<4>: [ 58.0 -32.9 -53.7 -15.4 -53.7 -16.1 -53.0  52.7]
<36>: [ 22.8  64.0   6.6 -41.7 -78.3  11.4 -53.0  31.4]
<116>: [ 22.8 -48.6   6.6 -41.7 -78.3  11.4 -53.0  31.4]
<128>: [-15.6  -7.4  70.7  -7.4  70.5 -59.8 -53.0  31.5]
<6>: [-25.8 -35.0  53.3 -61.9  87.2   9.3 -53.0 -21.0]
<56>: [ 12.3 -88.1 -17.4 -61.2  53.1  24.0 -53.0  -6.9]
chg <56>: [ 12.3 -88.1 -17.5 -61.2  53.1  24.0 -53.0  -6.9] : 2, [-17.4]
tail: [-15.6  -7.4] : [ 70.7  -7.4  70.5 -59.8 -53.0  31.5]
tail: [-53.7 -16.1] : [-53.0  52.7]

<58>: [ 38.4  43.6  50.2  -5.8  38.4  33.5  -8.9  32.4  10.2  16.8   2.1   0.3
   2.1  18.0   1.1  26.2   9.3  38.4  16.8  54.2  63.9  23.8  48.8 -11.7]
<145>: [31.2 23.1 11.9 39.1 43.5 46.1 39.4 70.3 21.5 27.7 15.7 17.4 15.7 41.6
 30.4 35.5 25.0 31.2 11.8  5.4  0.8 24.2 14.9 60.2]
<115>: [-22.5 -12.9  -1.5 -27.8 -23.4 -45.0 -36.1 -64.0 -16.7 -28.0 -15.9 -18.9
 -15.9 -38.7 -29.6 -27.0 -26.6 -22.5  14.4  43.4  51.4   9.2  66.2  17.1]
<10>: [-31.1 -37.3 -40.7 -18.0 -17.9  19.1 -23.7  24.7  -5.0  -8.1   1.0   3.2
   1.0 -10.0   5.7 -13.3  -2.5 -31.1 -13.4 -48.6 -58.5 -15.4 -43.5  25.8]
<208>: [-32.7 -26.8 -14.1 -26.9 -23.7 -33.7 -32.8 -43.3 -19.1 -25.8 -16.7 -18.5
 -16.7 -39.1 -26.4 -26.3 -24.6 -32.7 -15.9  -6.5  -3.4 -22.1 -20.9 -37.0]
<12>: [-22.5 -12.9  -1.5 -27.8 -23.4 -45.0 -36.1 -64.0 -16.7 -28.0 -15.9 -18.9
 -15.9 -38.7 -29.6 -27.0 -26.6 -22.5  -8.9  13.7  21.2 -18.6  -3.3 -54.6]
<204>: [-71.4 -61.5 -10.3 -55.7 -94.6 -26.7 -65.9 -87.5  -4.1 -20.6   4.4   1.6
   4.4 -68.9  -0.1 -37.9  -5.4 -71.4  -7.8 -29.0 -31.5  -6.7 -51.5 -70.4]
<23>: [-58.0 -49.6   6.3 -40.3 -85.1  -1.4 -51.9 -68.5  16.7  -1.7  21.1  18.2
 -15.9 -38.7 -29.6 -27.0 -26.7 -58.0   6.0 -17.5 -21.8  16.2 -41.2 -51.6]
<61>: [38.4 43.6 50.2 33.5 32.4 -8.9 38.4 -5.8 10.2 16.8  2.1  0.3  2.1 18.0
  1.1 26.2  7.5 41.7 12.7 41.8 49.7 18.2 46.5 -2.5]
<132>: [ 49.7  39.6   4.7  45.4  70.2  33.9  54.0  81.7   7.8  21.7   1.4   4.3
 -39.1 -26.3 -26.4 -16.7 -32.7 -24.6   5.8  11.6  10.2   9.3  29.6  67.1]
<162>: [51.2 41.0  9.7 48.2 66.5 34.7 58.8 81.0  8.7 24.7  2.7  5.4  2.7 56.6
 12.1 36.3 13.8 51.2  6.7 11.6 10.2 13.0 30.9 64.4]
back: [-5.8 38.4 -8.9 32.4 33.5] : <61>
tail: [ 5.8 11.6] : [10.2  9.3 29.6 67.1]
then: [11.9 39.1] : [43.5]
then: [-16.7 -39.1 -26.4 -26.3 -24.6 -32.7] : [-15.9]

<152>: [ 22.6  26.5  22.3  -5.4   4.4  -6.4  34.9  24.8 -10.4  34.3 -22.8  -5.6
  -6.4  25.3 -10.2  -7.7  -5.0  26.7   4.7 -25.8]
<77>: [ -9.9  -1.3 -14.9   5.0  15.9  27.2 -10.9  -5.1  20.5 -11.5   7.6  30.2
  26.4  -7.4  19.7  24.5  24.4 -30.6  29.8  15.8]
<3>: [ 24.6  13.0  25.1   4.9  15.9   9.2 -30.4 -15.1   4.1  25.1  26.1  -6.2
   4.3  10.7  -1.3  -6.5 -14.3  39.7 -27.4   8.0]
<155>: [-24.6 -22.3 -26.5  -0.8   1.1  14.7 -36.4 -23.0  10.5 -31.6  22.5  12.6
  12.2 -24.1  12.5   9.2   6.0 -21.7   5.0  24.2]
<147>: [ 10.6   0.7  15.8  -3.5  -9.2 -24.3   3.8   0.6 -17.2   8.8   0.1 -18.2
 -16.8   1.4 -17.0 -18.5 -26.0  24.2 -37.3  -1.6]
<129>: [ -9.5  41.5  25.1  -1.6 -15.1 -30.4  20.9   9.2 -20.6  24.7 -10.0 -33.4
 -23.2   3.6 -21.3 -25.3 -24.3  38.4 -32.8 -17.5]
<81>: [-12.4   1.2 -11.3  -2.9 -30.1  -6.1  -4.8  -1.1  -7.7 -11.4 -54.7 -12.8
 -23.3   5.7  -9.8  -0.5   6.2 -32.8  28.9 -50.5]
<138>: [-23.7   5.4  21.6  -1.3   7.9  -2.6  33.8   0.9   3.9 -16.1 -80.8  11.5
 -14.0  15.8   4.8  22.0  30.2 -64.5  63.2 -64.1]
<190>: [ 23.4  19.0  21.6  -1.3   7.9  -2.7  33.8  20.2  -5.4  28.6  -1.6  -0.3
  -1.2  16.1  -7.9  -8.7  -9.9  25.2  -8.6 -15.3]
<146>: [ -0.6  -6.5   1.1  -1.6  20.9   9.3 -30.4  -4.9  16.1  -3.8  39.2  19.3
  23.5  -5.7  11.3   4.2   3.5   9.2  -9.5  41.7]
back: [-16.8 -18.2   0.1   8.8 -17.2   0.6   3.8 -24.3  -9.2  -3.5] : <147>
back: [41.7 -9.5] : <146>
back: [  9.2  20.9 -30.4 -15.1  -1.6  25.1] : <129>
then: [-14.9   5.0  15.9  27.2 -10.9] : [-5.1]
tail: [  4.9  15.9   9.2 -30.4] : [-15.1   4.1  25.1  26.1  -6.2   4.3  10.7  -1.3  -6.5 -14.3  39.7 -27.4
   8.0]
tail: [21.6 -1.3  7.9 -2.7 33.8] : [ 20.2  -5.4  28.6  -1.6  -0.3  -1.2  16.1  -7.9  -8.7  -9.9  25.2  -8.6
 -15.3]
tail: [ 5.0 15.9] : [ 27.2 -10.9  -5.1  20.5 -11.5   7.6  30.2  26.4  -7.4  19.7  24.5  24.4
 -30.6  29.8  15.8]

<107>: [-20.2  40.6  40.1 -51.3 -63.2  19.6  58.7 -73.1 -28.7 -58.7  39.2 -31.3
 -60.4  21.6  55.2 -26.4  44.0  69.1  73.4  32.2 -58.7  52.4 -65.4 -10.9
 -55.5 -76.5  68.8 -50.6 -60.5 -20.6]
<18>: [-66.3  71.9 -33.3  39.2 -40.3 -68.6   4.3  73.5 -60.6 -25.2 -37.0  56.6
 -57.4 -52.6 -34.9 -15.9   4.7  18.8 -73.1 -61.7  38.8  60.1  15.0  72.0
 -11.1  74.9 -13.7  33.5 -64.9 -23.3]
<73>: [-33.7 -42.4   5.2 -12.1  10.5  47.8 -67.7 -11.7  -7.6  73.7 -42.4  75.3
  72.2 -59.7 -21.5  -4.9 -25.4 -67.5  75.0 -10.9 -30.2  59.9 -37.2 -74.7
 -63.2   8.7  24.9 -26.0 -13.2  34.6]
<95>: [ 41.5  26.8  35.8 -38.1 -29.4 -58.1 -53.4 -25.2   3.9  43.6  -9.0  29.6
  -7.8  62.3  15.5 -19.4  55.0  62.4  13.4  12.2 -24.3 -10.1  15.8 -69.8
  -3.9   2.6 -71.5  59.6  59.2  33.0]
<88>: [ 29.2 -67.1   5.1  -6.9  32.8  68.3  55.5 -19.1  42.1 -42.6  63.1 -70.1
 -16.2  34.3  59.7 -17.6  19.5   8.4   8.5   6.7  50.4 -25.0  60.5 -36.6
 -45.1  60.2  52.0  -8.7  32.7 -62.5]
<64>: [-54.7   6.9 -56.1 -60.9 -40.0  11.4  47.2 -34.3 -22.9   9.6  12.5  -4.9
  13.5 -43.1  -7.8  -6.0   0.0  41.3  55.5   6.4 -63.3  65.6 -25.1 -30.4
  63.1  59.9   5.9 -61.1  40.4  71.0]
<123>: [ 44.9  53.0  21.0 -31.3  20.8 -67.6  70.5  49.4 -47.5  51.0  67.2 -36.0
 -39.5  43.9  60.2 -31.6  69.2  12.7  15.2  57.8  24.4  52.5   7.4  29.9
 -57.8  52.1  15.6  71.7 -12.7  31.6]
<124>: [-29.4 -73.6  55.5   5.0  60.6  43.8 -33.7 -42.1   5.2 -36.6 -76.0 -19.0
  53.3  39.8  11.8 -47.9  63.9 -24.0 -32.1 -57.0  14.4  64.3 -12.7  70.0
 -19.0  57.2 -53.2  31.0  73.3 -39.9]
<174>: [-47.4 -27.2 -39.0 -46.0   8.6  14.2  19.3 -54.8  69.5  15.8  22.5 -17.9
  35.2  -6.3  73.9  50.3  67.5 -75.2  55.9  22.5  12.8 -36.1 -22.6 -74.9
 -49.3 -63.3  10.6  59.7  75.7  48.3]
<31>: [-56.2  56.8 -69.5  -0.8  34.8   2.9 -55.3  19.0 -68.5  47.6 -33.6  31.4
  70.2  10.1  -3.9 -16.2 -23.2 -38.5 -15.3 -16.1 -66.9 -52.8 -70.1  74.5
 -39.2   3.6 -27.9 -20.2 -16.3 -43.7]
tail: [-29.4 -73.6] : [ 55.5   5.0  60.6  43.8 -33.7 -42.1   5.2 -36.6 -76.0 -19.0  53.3  39.8
  11.8 -47.9  63.9 -24.0 -32.1 -57.0  14.4  64.3 -12.7  70.0 -19.0  57.2
 -53.2  31.0  73.3 -39.9]
back: [ 41.3   0.0  -6.0  -7.8 -43.1] : <64>
then: [-33.7 -42.1   5.2] : [-36.6]

<8>: [ 14.5 -34.1 -28.6  30.2  45.8  39.9  -1.0  57.0  -1.2  -7.2  14.6   1.4
  -6.6   3.6  -3.4  -2.5 -15.8   6.8  -5.8   0.9  -4.2 -17.8 -39.2   6.0
  14.6 -46.2 -52.9   5.4  34.9   2.9   0.8 -35.6 -13.1 -24.0  11.0 -18.6
 -15.0   1.4  -2.4 -14.3 -12.8  19.8]
<134>: [ -0.8  54.3  45.6 -42.1 -17.3 -18.4   5.1 -26.0 -31.6 -18.6 -21.1 -23.9
  34.6   0.3 -70.4   5.8  47.5  -2.3 -18.4 -36.9  28.2 -50.2  16.4  22.0
 -40.9  13.1   7.7   9.2 -31.4  -1.7  19.2  36.4 -12.7 -23.7 -59.6 -76.2
  32.2   5.9 -43.2  37.6   5.3  34.7]
<109>: [ -9.6 -26.2  45.3  33.0 -37.4 -28.4  -4.1  56.9 -16.6  10.3  15.8  10.2
   4.6  16.9   1.1 -30.0 -12.0  17.8  13.8  -5.3 -40.0  -9.0  16.3  21.7
  52.2 -33.6  -9.7  31.8  10.5  12.7 -10.6  36.0 -28.9   8.2 -64.9   1.6
 -11.6  -8.5  38.7  29.5 -21.9  26.7]
<30>: [-41.9  54.4  -4.1  -9.1 -33.3 -15.2  -7.8  24.7 -16.9  13.8   8.4  29.8
 -49.4  -3.5 -68.9  47.2 -34.5  18.4  17.8  20.5  11.5 -11.8 -19.8   4.9
  52.2 -29.3   7.9 -20.5  25.5  13.1  34.4 -52.4  12.1   3.8  44.9  -4.1
 -25.4  -5.1  -1.1 -63.5  18.3 -14.3]
then: [  6.0  14.6 -46.2 -52.9   5.4  34.9   2.9   0.8 -35.6] : [-13.1]
back: [ -8.5 -11.6   1.6] : <109>
chg <8>: [ 14.5 -34.1 -28.6  30.2  45.8  39.9  -1.0  57.0  -1.2  -7.2  14.6   1.4
  -6.6   3.6  -3.4  -2.5 -15.8   6.8  -5.8   0.8  -4.2 -17.8 -39.2   6.0
  14.6 -46.2 -52.9   5.4  34.9   2.9   0.8 -35.6 -13.1 -24.0  11.0 -18.6
 -15.0   1.4  -2.4 -14.3 -12.8  19.8] : 19, [0.9]
back: [ 13.8 -16.9  24.7  -7.8] : <30>
chg <8>: [ 14.5 -34.1 -28.6  30.2  45.7  39.9  -1.0  57.0  -1.2  -7.2  14.6   1.4
  -6.6   3.6  -3.4  -2.5 -15.8   6.8  -5.8   0.9  -4.2 -17.8 -39.2   6.0
  14.6 -46.2 -52.9   5.4  34.9   2.9   0.8 -35.6 -13.1 -24.0  11.0 -18.6
 -15.0   1.4  -2.4 -14.3 -12.8  19.8] : 4, [45.8]

<142>: [ 22.6  15.0  48.3  -9.9  43.2 -40.9  14.8  12.3   3.8  13.9  26.9]
<13>: [-43.5  64.7  29.2  -2.1 -30.1  11.9  26.7  42.4  31.2  35.7  20.5]
<80>: [ -3.5  -4.0   3.2 -42.1  25.5  11.9  26.7  42.4   3.8  13.9  26.9]
<35>: [ 14.5   3.7 -47.6 -25.5  13.6  -3.5  -4.0   3.2 -42.1  25.6  16.0]
<102>: [-34.8  22.8  -8.2  59.2 -25.5 -40.9  14.8  12.3   3.8  13.9  26.9]
<32>: [-34.8  22.8  -8.2  59.1 -51.7  60.0 -14.1 -43.1  23.8   5.9 -15.4]
back: [ 42.4  26.7  11.9  25.5 -42.1   3.2  -4.0  -3.5] : <80>
tail: [-34.8  22.8  -8.2  59.1] : [-51.7  60.0 -14.1 -43.1  23.8   5.9 -15.4]
then: [ 22.8  -8.2  59.1 -51.7  60.0 -14.1 -43.1] : [23.8]
then: [ -3.5  -4.0   3.2 -42.1  25.6] : [16.0]
back: [ 13.6 -25.5] : <35>

<101>: [ -3.7  29.2 -54.4 -75.9]
<15>: [-22.4  91.3  60.5 -36.9]
<54>: [ -8.0  29.2 -54.4 -75.8]
<112>: [ 12.9 -75.9 -54.4  29.2]
<41>: [ 28.9 -93.9 -59.4  44.7]
[ 12.9 -75.9 -54.4  29.2] : <112>
[ -3.7  29.2 -54.4 -75.9] : <101>
tail: [ 12.9 -75.9] : [-54.4  29.2]
back: [ 91.3 -22.4] : <15>

